Rows lie near named flat spaces through zero. A row that begins with a name and a colon came from that space; any other row is followed by the name of its block's space that it lies nearest.
tg_fg: [  5 -20   1   5 -16  12  11 -46 -22 -25   8   6   0 -20  22  31 -11  27
  19 -16 -33 -38 -31 -15]
bc_lh: [ -7   2   6 -20 -20  -7  -5  27   2  31   1  37  -6   2  20 -11  -9   8
 -15 -14  -4  -6   2  16]
nl_hh: [ 10  -5  -2  -8   5  -1   2  -1 -13  10   3   8   3 -17  -4  10  -8 -10
  17 -15  17  -9   0   4]
cc_sl: [-15   3  -7   8 -20 -22  -2   9   4  14   3  -7  -9 -19   8 -19   4   9
  -4 -12  15  -8  14   3]
bc_lh: [ -4 -15 -11   1 -17 -15   3 -17 -29  -5   3  -2 -26  21  34   6 -26  11
  -4  24 -36   8 -16   1]
cc_sl: [ 11 -13 -24  10 -22 -41  17 -20  16 -21 -15  -5  -3   3  20  23  -5  11
  -8   8 -15   8  -1  16]
tg_fg: [ -2  -3  -1  -7 -14   4   2   7  15   9   3  18  -6 -27 -22   8  -3  20
  19 -37  13 -16  -5  12]
cc_sl: [ 30  -7  -7 -15  -1 -25  26   7  31  15  -9  13 -18  -4   0  21 -18 -18
  20 -12  15 -11  19  30]
tg_fg: [-20 -15 -17 -13 -31 -24  18 -18   2  21  -7  23 -17 -34  11   2 -22  33
  29 -40  -5 -33 -22  22]
cc_sl: [ -4  -3   7   2  21 -13  14  14  32  -9  -7  -8  -4  -6   0 -12 -21  -8
 -18  21  13  23 -10   2]
cc_sl: [ 14   0 -31 -20  23  35  -6   2  -4 -22   2 -10  22  33  -6   8  12 -25
 -70  33 -18  72 -35 -32]
bc_lh: [-27   1 -35  -3 -10  16   2 -28 -25  -9   4 -19  -4  -2 -14 -13  12  11
  -6  -3  -4  18 -27 -22]
nl_hh: [ 40 -23  27  25  -5 -18 -18   6  26 -18  -1   7   3  -9  10  53 -18  28
  16  -8 -37 -25   6  24]
tg_fg: [ -4  11   8  -8  -5  21 -18   0 -36  10   3  27  20  -7 -16   0  16 -11
  15 -22  13 -23  13  -3]
bc_lh: [ 21   2  29   5   1  33 -35  28  -4  -3  17  26  22 -27 -29  23   9   3
   1 -33  12 -19  12  -7]
cc_sl: [ 18 -11   7   3   6 -34   8  11  28  13  -9   5   1 -30  10  12 -21  -7
  13 -14  13 -22  13  23]
nl_hh: [ 13  -4 -13 -13 -35 -15  15  14   6  14  16   9 -22  11  38   5   5  18
 -26  -8   0  16   1   2]
nl_hh: [  9   5  -2  -9  28  32 -42  -2 -54   6  -6   7  42  42 -11  12  19 -25
  -7  19 -29  21  -6  -9]
tg_fg: [ -2  14  -5 -10  27  34 -22  17 -24  14   9 -15   9  30 -20 -18  19 -25
 -15  17   5  35   0 -19]
tg_fg: [-32   7  -7  -8   7   8  -6  -4 -34  25   5 -10   4   4   3 -33   9   8
  11  -2  12  10 -17 -10]
nl_hh: [ -2 -14   3   2 -32 -10  21 -14   6  -9   9  16 -34 -28  10  14 -27  27
  22 -22  -4 -33  -8   7]
cc_sl: [ 18  -2 -21 -10  -9  -4   2   1   0  11   3  -2  -7   6   1  13   6 -10
  -3  -9  -1   4  10   4]
bc_lh: [ 10   7   8   0  24  21  -3   2  20   4   2 -12  16 -21  -1  -8  10 -33
 -16  -4   1 -28  14 -23]
cc_sl: [  5  10   8   6  -5 -15  -9  25  25   9  -5  -4   4  23  11  -9  17   1
 -21  11  -6  11  24  11]
bc_lh: [ 15  -9 -10 -15 -10 -30   9   6  -2  13 -13  22  -5  26  11  21 -12   9
  13   1  -5  21  -3  36]
bc_lh: [ 24 -11  11 -24 -32  37 -26   2 -20  -2   6  81  30 -30 -15  55  -1  19
   4 -62 -23 -45 -14   9]
tg_fg: [ 12 -11  -1  10  -7  -2  -1 -21 -29 -25   5  -4   7  21  21  25   2  16
  -2  17 -21  16 -16  -7]
tg_fg: [ -9  -1  -7   0   4   0  -3   4 -10   1   6 -10   5  -6   6 -12   1   1
 -19   5  10  21 -14 -13]
tg_fg: [  6   1  -4  -6   5  -5  13  -1  10 -15 -10   9   1   6   9   0 -13 -30
 -28  23  -2   9   5  -3]
nl_hh: [  5  -8  -1   1 -13  -5   1   2   4  -5   3   4 -14  11   4  13  -8  22
   2   1 -15  11 -10   9]
bc_lh: [ 19  -4   2  -3   6  -6  -1  13  10   3   1  -1   4   9  19   8  -3  -9
 -22  11  -7  12   3   0]
tg_fg: [ 14 -16  -6   7 -19  -9  -3  -1  11  -2   8  -4 -20  -7  11  22 -14  25
   3 -10 -25  -8  -7   6]
tg_fg: [ -1  -3 -11   9  -7 -18 -20  14 -25   9   9 -15   7   6  20  -5   7   9
 -23  10   4  33  -2  -5]
cc_sl: [ 11  -8 -22   8  -6  -7  10 -15  18 -34  -7  -4  -4 -22 -35  26  -9  -7
   2  -6  11   8  -1   3]
cc_sl: [ 12  -2   8  -6 -14 -16  -1  13  16  15  -6  25  10  -4  22  10   3   6
  -7 -16  -7 -20  12  17]
tg_fg: [ -6  -3  -2   8   6 -18  13 -10 -11 -13  -3 -25 -17  47  33 -10  -9   4
 -13  52 -21  38 -10  -1]
bc_lh: [  7  12   7  -4  -1 -10   1  11  17  -7 -16  19  26  26  13   0  19 -13
 -30  16  -4  12  16   9]
bc_lh: [  7  -8 -32 -19 -20  28  -8 -16 -29 -15   7  23  11  -4 -13  28   5   3
 -24 -18 -16  16 -28 -16]
cc_sl: [ -4   4 -10  20 -45 -61  10  11  41   2 -15   6 -11 -24   5  -2   7  16
   3 -21  21 -20  43  35]
nl_hh: [  7   5  19  10   1   0  -5  15  15 -14  -1   5  10  10 -15   8  12  14
   2   2  11  14   7   9]
bc_lh: [-11  17   1  -3   5   7  -8   5  -1   7 -11   8  18   5 -26 -13  22 -15
   8  -6  16  -5  19   6]
nl_hh: [-16  -8   1  -8  -8   7 -16   7  -9   3  -3  24   5   1  -6   2 -13  28
  -6  -8 -20  12 -30   9]
nl_hh: [ 14  -1  21  19   1  -1 -17  -5  24  -9 -13   7  12 -19 -14  21   0  -4
  22 -15 -23 -56  27  13]
nl_hh: [-34  10 -11  -6 -13  -8  29  -3  30   8  -4  -2 -24 -28 -13 -37  -4   2
   4 -15  30 -14   3   0]
nl_hh: [  3   0  17  17  -4 -20   6  13  66 -12 -12  -4   4 -13  10  -2   2  15
 -22   1 -13 -16  11  10]
nl_hh: [ -3   0   2  -1   5  -5 -42  33 -22  32   3   8  27  -8   0  -7   8   3
 -14 -13   7  15   2   6]
bc_lh: [ 12   5  30   5   6 -11 -11  26  14  11  -5  17  11   4  -2   4   2   0
  14  -4  10 -11  24  22]
cc_sl: [  8   8  15  -5  18   4  -7   9  -7  16  -4   5  15  16   0  -2  10 -14
  14   3   5  -4  13   8]
cc_sl: [ -1   0  24  -1  11  -8   6   0  -4  15  -4   6  -2  11  17  -6  -8   2
  28   5  -2 -19   5  13]
bc_lh: [-11   2   0   4 -11  -7  39 -32  13 -38 -12  10 -20  -9 -13   2 -17  -8
  19   9  11 -19   2   3]
nl_hh: [  7  11 -19 -15   9   5   0   0 -17  24   1  -8  10   9   6 -11  19 -37
  -9   1  14   2  18 -10]
tg_fg: [ 14   0  -1 -20   0  64 -23  -7 -41  -3  22  26   7 -11 -22  22   3 -18
  -5 -24 -17 -23 -12 -31]
[ 10 -24  -9 -11  -4 -44  35  -6  28   5 -10   4 -15   0  61   8 -38  10
 -23  17 -22   9 -27  15]
cc_sl
[  7  -4  17  11 -14   4  -1  -9  -5 -12   7   6 -10  -2   5  15  -2  16
  19  -7 -13 -27   6   1]
tg_fg
[ 24  -4  -4  11   9   5 -19   5  -9 -15   7 -15  17   8   9  17   9 -15
 -32  17 -12  20   5 -17]
tg_fg
[ -1  10 -13  -1  10  -7  -6  11  -9   9  -6 -13  -1  26 -14 -12   9 -22
  -3  20  13  30  17   6]
bc_lh
[  3   1   7  -4 -10   1 -16  -4  -8   3 -12  28  34  14   8  16  21  18
   1 -14 -24 -11  -4  14]
bc_lh
[ -6   3  19  21 -14   4 -16   0 -15 -17   9  -1  -3   2   0   0   5  17
   4   5  -6  -9  10  -6]
nl_hh
[ -7 -12  -5   6  12   4   0 -24 -10 -14  -5 -17  -4   6  17   1 -19  -3
  -8  25 -37  -2 -22 -13]
nl_hh
[ 14 -11   9 -14 -10 -19  12  -2  15  13 -13  33   6   4  35  19 -14  10
   3 -10 -25 -25  -5  24]
bc_lh
[ 12  -6   6  20  -8 -13  -8  10  20 -16   2 -19 -16  32   4  15   1  30
  -6  21 -26  28   1  12]
nl_hh
[ -4  -5  -8  -9   3  -4  21  -1  29  -2  -5  -2 -21   0   0  -5 -20  -1
  -6   7  -6   6 -12   4]
tg_fg
[ 33  -5   8 -11  21  -8  -8  20  18  19  -8  15  26 -10   4  20  -3 -25
  -4 -12   5  -9  12  15]
cc_sl
[ -1 -22 -22   1 -16 -41  27 -12  -6  -6   2 -18 -39  28  43   6 -31  30
  -6  31 -18  46 -31  13]
bc_lh
[ 14  -6  14  14  -6  22 -11  -1  18 -25   8  -2 -14   4 -19  25  -4  18
   6  -2 -30 -13   1  -3]
cc_sl
[-19   1   8   2   0  19  -1  -2 -17   2  17  -7  -3 -16  -5 -16   4  21
   8 -12  15   0 -19 -18]
tg_fg
[ 11  -9  -9   2   9 -34  15   6  34 -10 -16  -6   6  -1  16   6 -14  -9
 -27  20   2  25  -4  12]
cc_sl
[  4  -3  24  14 -15  12   2  -1   0 -20  17   4 -15  -4  -7  14   0  33
  21 -10   3 -10  -3  -3]
tg_fg
[-27  20  14   4  -9  29 -28  10 -14   2   3  16  25  -8 -22 -23  31   7
 -10 -17   5 -16  10 -14]
bc_lh
[-19   1   7  23  -4 -15  17   1   3 -19  14 -33 -26  -7   6 -24  -6  17
  -2  21  29  24  -2 -14]
nl_hh
[-13   6  -2  -6  13   0   2  14  -2  19   6 -12  -7  -6   0 -27  -3 -12
  -6   5  24  13   1  -7]
cc_sl

Rows lie near named flat spaces through zero. A row that begins with a name and a colon came from that space; any other row is followed by the name of its block's space that it lies nearest.
pm_sq: [ -7  -1   3   3  12   8 -32 -11   9 -10 -10  -4 -20  -2 -20 -11  18  22
  -5  18   6  -1   6  27]
pm_sq: [-14  -4   9   3   0  -9   8   1  17   2  -1   0  -3   3   2 -15  12 -11
  16  12 -10  -2   2  -8]
hb_zj: [ 17  -4  22 -14  16  19  15 -11  -5  -3 -16  -3   6  16  17  10 -21 -20
 -18 -16  -9 -12  -1 -29]
bp_ch: [  0 -12 -16  -4 -20  12  -4  -2 -14   6  11  -7  -7 -12 -16  -2  -6  20
   0  18  20   5   4  -3]
bp_ch: [ 12  11   3  -5  -5  22   2  -6  28   0  15   3  11 -18   0 -10   1  22
  -4  -2   1 -14 -19  -4]
fz_jm: [-14   0 -29  -5 -30   0  37  23 -49  12  20 -24   6  14 -17   7  -9 -11
   3  25   6  17  -4 -13]
fz_jm: [ -2  -7   7   2   7  -4  -3   0  -4  16   8   4   9  -8  24  -4   9  -3
  -1 -15   8  25  28   1]
fz_jm: [ -9   7  -8   0  -4 -23  27  28 -23   5  22  -6  24  33  -1 -12  10 -46
  22   7   1   5   8   8]
hb_zj: [ -3  -4  13 -15   5  28   4  -9   4  -1  -1 -13   4   2  -4 -10  -4  16
  -8  13  -6  -8  -2 -19]
hb_zj: [ -7 -25 -12 -17  23  -8 -27   7 -21  -6 -29  10   6  52 -25 -10 -10 -35
  -2  18  -2  11  31  18]
hb_zj: [-10  -2  11   1   4  -6  19   7 -12   6  -7   0   7  15  17   1  -5 -24
   9 -12 -17   1   4 -19]
fz_jm: [ -4 -27  16   3  19   4 -35 -20 -12   9 -34  13 -19  -3  18   7  -8   7
  -8 -21  -3  18  37  -8]
fz_jm: [-51 -21  -1   7  -3 -16  -9  14  -9  22  -4   8   9  -2  13 -22  12   9
  38   0 -20  25  29  -6]
bp_ch: [ 11   2 -15  -7   0 -23   3   9  21   4  11  14  22  20 -11 -13  -1 -20
   6  11 -26   5   7 -21]
fz_jm: [ 45   2  24  -7  25   0   1 -16  23  -4 -15  17   0  39   6  -6  -6 -62
 -16 -10 -20 -13  16 -29]
hb_zj: [ 11  20 -21   3 -14  29 -14   4 -12  -4  18  -7  -3 -11 -26  -1   6  27
 -11   7  25  -7 -22  40]
hb_zj: [-10 -25 -13   8   9 -54  -6   4  12   8 -31  25 -14  12  14  12   1 -43
   1   0  -7  38  34   3]
hb_zj: [ 16   2  -2 -14  12  15  -7  -6 -21 -16  -6 -14   0  14 -15  14 -13   7
 -26   6  14  -8  -5  10]
pm_sq: [-25  15   2   1  -6   0  32  14  17   8   8  -8  12  -1   7 -12  12  -4
  10   8 -26   4 -18 -11]
hb_zj: [-42 -10   4  12  -5 -12   0   3  69  11 -23  29  -8 -29  20 -23  20   1
  27   1 -16   9 -12  18]
bp_ch: [  5  -3   8  -9   8  14   3   1 -21  -9  -6  -6   5  23  -6  -1 -10 -19
  -1   0   9 -17  -2   6]
hb_zj: [ -5   7  14 -10  13  19  25   8 -49  -7 -10 -25   7  29   6  16 -13 -21
 -13  -8   0  -7  -6  -1]
pm_sq: [  4   7 -22  -7 -16  11  10  10  -2  10  23  -7  11   3 -19 -12   4   3
  -5  22   5  12  -3   2]
fz_jm: [ -7   2 -19  -6 -11 -11  18  19 -11   0  12  -2  19   9  -6   2  -6 -10
   8   7   5   3 -10   8]
bp_ch: [ 22  -4  -2  -5  21 -20 -14   3   9 -10 -12  21  10  37  -8  -4  -4 -47
  -2  -4  -4  -5  13  12]
bp_ch: [ 26   4  18 -11  19  39 -19 -13  15 -15 -14  14   8   9   0  -6 -12  -6
 -12 -20  14 -34 -17  23]
bp_ch: [ -6   4  23  16  -6  24   3 -16   6   7  -8  -3 -23 -56  41  20   4  34
 -10 -36  26   2 -13  15]
bp_ch: [-17   2  20  14   6  18 -15 -13 -20  -1 -21  -9 -23 -23  17  17  -1  35
  -3 -25  -4  -5  -5   3]
fz_jm: [ -4  16   2   8  -6   2  27   8 -20   2  -1 -14  -8   4   7  15   0 -16
  -7  -6  -6   2 -14  -2]
hb_zj: [  7  -9  -9  -4   7 -36  -3   2 -15  -4  -1   0   6  20  -6  12  -9 -11
  -1   5 -14  10  21 -24]
pm_sq: [ 23  10  -4  -2  -2  18 -15   0 -32 -11  20  -7  10   3 -14   5  -8  15
  -1 -11  26 -23  -8  19]
hb_zj: [-22   4  31   7  33 -32  11   4  14  -4 -24   7   9  17  36   3   9 -27
  11 -28 -42   1   8 -13]
bp_ch: [ 10  26  16   1   5  22  13   5  -3  -4  10   0  21  13   5  -6  -4  -8
   9 -24 -23 -33 -27 -10]
pm_sq: [  4 -17  22   2  17   9 -24 -22  24  -3 -31  14 -25  -2   8  -6   3 -10
  -6  -4   4  -4  15   4]
pm_sq: [  1  19  10   6  -1  24  -7  -4  14  -4  15  -6  -1 -18  -3 -12  17  25
   2  -2   7 -16 -18  21]
pm_sq: [ -6   1   9  -3  17  10   0   4 -49  -8 -17 -22 -13  49 -20   0   3 -35
  -7  17  -7  -2  15   6]
fz_jm: [ -4  23   0  10 -11  17  14   3  10   1  10  -4   0 -43  22  16   6  32
 -11 -24  20   0 -33  31]
fz_jm: [  6   3  -6   1  -6  -7   2   5 -17   3  17  -3  12  -2   2   5  -5   8
   5  -9   1   0   3  -9]
pm_sq: [-18   7   3   8 -10 -17  20  10  10   6  23 -14  -2  -1  -3 -21  28  -9
  21  25  -5   6   5  -5]
pm_sq: [ 12 -14  11 -15   1  25   7 -11  42   1 -17  21   7  -1   8 -12 -19 -15
  -2  -4  -3 -19 -14 -17]
fz_jm: [ 20  19  19   4   6  -3  21  -4  17   2  15  -8   0  16   3 -13  17 -31
  -2   6 -23  -7   3 -29]
bp_ch: [ -4   5  -7   0 -11  21   3   1   9   5   7  -2  -3 -21   0  -4   6  17
  -6   4  19   4 -13  22]
pm_sq: [ 19  13  -3  -8 -12  22  12   2  -5  -8  28 -12  12   0 -16  -6  -3   6
  -1  10  19 -25 -22   4]
hb_zj: [-17   0   0  -1 -10   7  26   6  -3   0  -8  -9  -4 -10   9  11  -7   0
  -1   0   4  -2 -21   1]
hb_zj: [  3   8   9  14   2 -25  -4   0  36   0   2  24   8 -14  20  -4   6  -4
  21 -26 -20 -12  -9  -7]
fz_jm: [ 32   5  -1  -6  -4  13   3   2 -15  -8  19  -6   1  31 -26 -14   3 -40
   0  18  27 -22   2  13]
bp_ch: [ -2   4  -6   9  12 -18 -23   0  14   1 -14  17  -3   5  -2   1   7   1
  -1  -9 -25  11   8   7]
fz_jm: [  1  22   9  12  -2  -3  12   0  -4   1  18 -14  -1 -21  16  10  14  19
  -4 -15   0   2  -9   1]
bp_ch: [ 22  12 -10 -13  22  25 -35  -2  -4  -2   4   6  22  18 -18  -7  -2  19
 -26  -6  -6   6   9  20]
pm_sq: [  6 -27 -21  -1 -16 -42   4   2  -2   8  -4  14  -6   8  -6   7 -16 -26
  11  15  -3  17  23 -33]
pm_sq: [  0  39 -12  -9   1  25  15  14 -40 -26  19 -40  15   8 -29  21  -5  39
 -23   9   2 -24 -48  24]
bp_ch: [  6   7  15   6  16  28 -33 -13 -11 -16 -18   0 -16   0  -9   4   1  17
  -6 -15  11 -25 -11  33]
[  3   8   3 -11 -12  12  30   6  21   0  21  -6  20  -1  -1 -15  -2  -4
   8  12  -3 -18 -22 -18]
bp_ch
[ 13 -14   0 -33  -3  31   9  -2  -1 -14  11 -13  19  25 -31 -20 -19  -4
   0  36  15 -32 -11 -16]
bp_ch
[-15 -13   6  10 -11  33 -12 -19 -29  19 -23 -11 -38 -35  14  20  -9  44
 -18 -12   4  23  11 -14]
fz_jm
[-27  -5 -10   5  -2  23 -19   1 -15  12 -27   6 -13 -10  -1   6  -7  27
  -5  -9 -12  17  -2  15]
bp_ch
[-31 -11  20  -1  -4  -9  32   3  11   9  -4  -5   7  -5  25  -9  -1  -5
  24   0 -26  -2  -1 -42]
hb_zj
[-13   9  10  18   1   1   0 -10  19   5 -21  -4 -39  -6  -2  -3  21  -6
  -6  13 -23  10  -1  -3]
pm_sq
[ 16  -1  -7  -1  -4  -6 -16  -7   9 -10  14  -2  -6  -2 -23  -8   7  11
   2  20  13 -11   2   4]
bp_ch
[ 16  -9 -15  -6  -3  -9 -12  -1  -7   5  17   4  11 -16   4   9  -5  17
 -12  -6  29  20  19   9]
pm_sq
[ -9  -7  19  18   5  29 -28 -23 -24   1 -46   4 -42 -24  18  28 -16  29
 -11 -36  -5  -6  -5   2]
fz_jm
[ 4 -2  6 -3  7  1 -1 -2 -7 -2 -5  0  4  9  3  2 -6 -7 -1 -6 -5 -5  3 -7]
bp_ch
[ 14 -15  -9  -8  -4  -2 -17 -16  24  -6  -1   2 -14 -20 -13   2  -3  24
 -16  21  20   5   6  -1]
hb_zj
[-11 -13 -11 -15   3   1  -2   8   3  -5 -17  11  14  23 -15  -7 -18 -10
   8  11 -15  -8  -6  -5]
hb_zj
[ 12  30  20  16  -2  23  -1  -8  12  -2  15  -2  -3 -32  19   4  13  25
  -1 -32   7 -21 -27  16]
bp_ch
[-11   7   5  10  -2   1   7   2  -2   7  -1  -9 -16  10  -6 -11  19 -16
   5  15 -13   8   6  -2]
pm_sq
[-21 -32   4  -1  14   4 -41 -11  -9  -2 -34  10 -20   3  -5  -6  -1   9
   5   5  13   8  27  22]
fz_jm
[ 18   0 -15  -5  -2 -30  16  16 -17   6  20   3  20  32  -5  -2  -2 -45
   4   6  -1  13  21 -12]
bp_ch
[  8   0   5  12  -1 -34   1  -4  -3  -5  10  -5 -13  -5   5   8  11  -8
   8   1   8   1  13  -6]
bp_ch
[  4 -12  -1   9 -15 -37  23  -4  49   8   8  12 -14 -37  28   4  13 -18
   2   5  28  20   6   1]
bp_ch
[-24 -17  -6  -7  10 -14 -25   1  36  -5  -6  14   9 -16  -2 -16  11  27
  10  12   9  10   8  26]
fz_jm
